Below are the code and all the weights of a small trained network. Each question names an input and a class and asks about switching units off, where a switched-off unit gives its printed mean instead of its output.

import numpy as np


def w(rows, s, z=0):
    codes = np.array(rows[::2]) - 128.0
    scale = np.full(codes.shape[1], s)
    scale[-1] = z or s
    return codes * scale


def norm(h):
    return h / np.sqrt((h * h).mean(-1, keepdims=True) + 1e-5)


def f(y):
    return np.maximum(y, 0)


def log_softmax(a):
    a = a - a.max(-1, keepdims=True)
    return a - np.log(np.exp(a).sum(-1, keepdims=True))


def net(x, mask):
    res = np.array(x, float).reshape(1, 4) / 4 @ E
    u = 0
    for l in range(4):
        y = f(norm(res) @ A[l][:, :-1].T + A[l][:, -1])
        res = res + np.where(mask[u : u + 9], y, B[l][:, -1]) @ B[l][:, :-1]
        u += 9
    return log_softmax(norm(res)[-1] @ U[:, :-1].T + U[:, -1])


A, B = {}, {}
E = w([
[98,252,119,86],'x0',
[144,166,169,179],'x1',
[64,158,120,155],'x2',
[94,126,189,99],'x3',
],0.0013)
A[0] = w([
[167,173,148,165,62],'0.n1',
[144,103,125,165,107],'0.n2',
[61,197,81,116,80],'0.n3',
[198,149,173,185,151],'0.n4',
[49,95,129,115,2],'0.n5',
[189,168,139,61,152],'0.n6',
[184,165,128,195,107],'0.n7',
[2,72,175,105,6],'0.n8',
[192,103,52,103,191],'0.n9',
],0.003,0.00093)
B[0] = w([
[77,128,127,94,178],'0.n1',
[145,39,70,252,177],'0.n2',
[95,166,99,240,246],'0.n3',
[113,60,210,48,233],'0.n4',
[161,133,93,46,157],'0.n5',
[211,66,244,80,217],'0.n6',
[88,95,129,105,210],'0.n7',
[128,92,107,30,209],'0.n8',
[194,114,100,104,254],'0.n9',
],0.0021,0.0013)
A[1] = w([
[153,152,68,120,141],'1.n1',
[111,181,154,78,254],'1.n2',
[52,254,102,182,140],'1.n3',
[88,87,130,149,90],'1.n4',
[133,125,63,101,91],'1.n5',
[199,176,143,92,124],'1.n6',
[198,80,114,102,185],'1.n7',
[121,216,107,150,179],'1.n8',
[202,135,159,193,237],'1.n9',
],0.0041,0.0008)
B[1] = w([
[100,171,200,111,166],'1.n1',
[69,63,42,123,217],'1.n2',
[4,157,38,114,251],'1.n3',
[90,142,138,119,161],'1.n4',
[95,143,175,112,162],'1.n5',
[173,205,172,142,184],'1.n6',
[143,180,100,202,232],'1.n7',
[89,138,126,143,203],'1.n8',
[103,113,123,77,199],'1.n9',
],0.003,0.0025)
A[2] = w([
[110,236,246,10,229],'2.n1',
[72,74,164,231,15],'2.n2',
[130,48,130,87,109],'2.n3',
[89,47,32,36,3],'2.n4',
[178,114,19,232,3],'2.n5',
[1,18,253,133,84],'2.n6',
[169,35,182,135,181],'2.n7',
[114,77,108,113,110],'2.n8',
[72,112,97,17,141],'2.n9',
],0.0018,0.00066)
B[2] = w([
[193,119,100,167,247],'2.n1',
[63,143,221,157,176],'2.n2',
[178,213,74,56,185],'2.n3',
[85,91,150,77,193],'2.n4',
[185,78,83,125,179],'2.n5',
[162,172,134,148,248],'2.n6',
[4,168,153,171,231],'2.n7',
[142,142,171,137,166],'2.n8',
[115,115,157,96,231],'2.n9',
],0.0023,0.0012)
A[3] = w([
[89,52,53,161,62],'3.n1',
[98,128,167,210,38],'3.n2',
[199,57,116,150,194],'3.n3',
[78,19,149,157,170],'3.n4',
[156,195,138,241,255],'3.n5',
[200,190,159,95,120],'3.n6',
[96,155,172,98,219],'3.n7',
[94,33,45,83,178],'3.n8',
[225,121,251,118,111],'3.n9',
],0.0031,0.00097)
B[3] = w([
[204,216,134,159,211],'3.n1',
[102,30,206,153,170],'3.n2',
[131,174,74,172,226],'3.n3',
[190,153,108,171,248],'3.n4',
[170,60,82,76,237],'3.n5',
[153,189,205,90,192],'3.n6',
[143,37,171,180,218],'3.n7',
[195,94,68,113,251],'3.n8',
[4,162,157,100,220],'3.n9',
],0.0027,0.0017)
U = w([
[83,176,244,83,109],'0',
[91,45,226,219,150],'1',
[196,204,156,86,140],'2',
[2,174,34,137,189],'3',
[232,85,32,220,170],'4',
[127,132,143,151,2],'5',
[139,48,91,50,109],'6',
],0.0082,0.0063)

Each question gives the input, the list of numbers given to net, and the class t.
The units are the neurons (one row each of A and B). Each row of codes is followed by its name. A weight is (code - 128) times the scale printed after its matrix; where a second scale follows, it is the last column's (A, B and U).
mask holds one flag per neuron, layer by layer. A switched-off neuron (its flag False) gives its mean, the last column of its row in B, instead of its output. The means were averaged over made-up inputs and are rounded, as every weight is.
A unit's drop is (log p(t) with every unit on - log p(t) with that unit switched off) / (log p(t) with every unit on - log p(t) with every unit switched off).
The circuit of an input: a set's keep is (log p(t) with only the set's units on - log p(t) with every unit switched off) / (log p(t) with every unit on - log p(t) with every unit switched off). Starting from the 12 units with the biggest drops (on a tie, the unit counted first), units are removed one at a time, each time the one whose removal leaves the highest keep (on an exact tie, the one counted first), for as long as the keep stays at least 0.8.
circuit, biggest first: the units of the circuit, biggest drop first
most important unit: the unit with the biggest drop
k most important neurons: the k neurons with the biggest drops, biggest first
top k neurons in layer l: the k neurons of layer l with the biggest drops, biggest first
drop when u is switched off: that unit's drop, to one decimal
input [-3,-3,8,-7], class 4: circuit, biggest first -> [1.n3; 3.n1]
input [2,8,-2,-2], class 0: circuit, biggest first -> [0.n4; 1.n3; 3.n9]
input [-7,-3,3,5], class 4: circuit, biggest first -> [3.n4; 3.n8]
input [-6,-2,7,8], class 6: circuit, biggest first -> [0.n8; 3.n8]
input [-1,-6,-4,-1], class 2: top 3 neurons in layer 1 -> [1.n2; 1.n3; 1.n5]
input [1,1,-5,3], class 0: top neuron in layer 0 -> [0.n6]
input [0,-2,-2,7], class 6: 2 most important neurons -> [1.n2; 0.n8]
input [-2,-2,-7,6], class 0: top 2 neurons in layer 3 -> [3.n9; 3.n6]
input [-1,-5,-8,-6], class 2: 2 most important neurons -> [1.n2; 1.n3]
input [-4,-2,6,0], class 4: top 2 neurons in layer 1 -> [1.n6; 1.n1]
input [1,2,2,8], class 6: 2 most important neurons -> [0.n8; 1.n7]
input [5,-6,-2,-8], class 2: top 2 neurons in layer 0 -> [0.n6; 0.n9]
input [-1,-8,1,1], class 6: top 2 neurons in layer 1 -> [1.n3; 1.n5]
input [1,1,-5,1], class 0: 2 most important neurons -> [3.n9; 0.n6]
input [2,-4,-4,0], class 2: most important unit -> 1.n7
input [-3,6,3,-5], class 1: top 2 neurons in layer 1 -> [1.n2; 1.n3]
input [-2,-7,5,8], class 6: drop when 3.n8 is switched off -> 0.1
input [2,8,-5,-4], class 0: drop when 0.n4 is switched off -> 0.2
input [-7,-2,-6,5], class 4: top 2 neurons in layer 1 -> [1.n1; 1.n6]
input [0,2,-1,-1], class 1: most important unit -> 2.n7
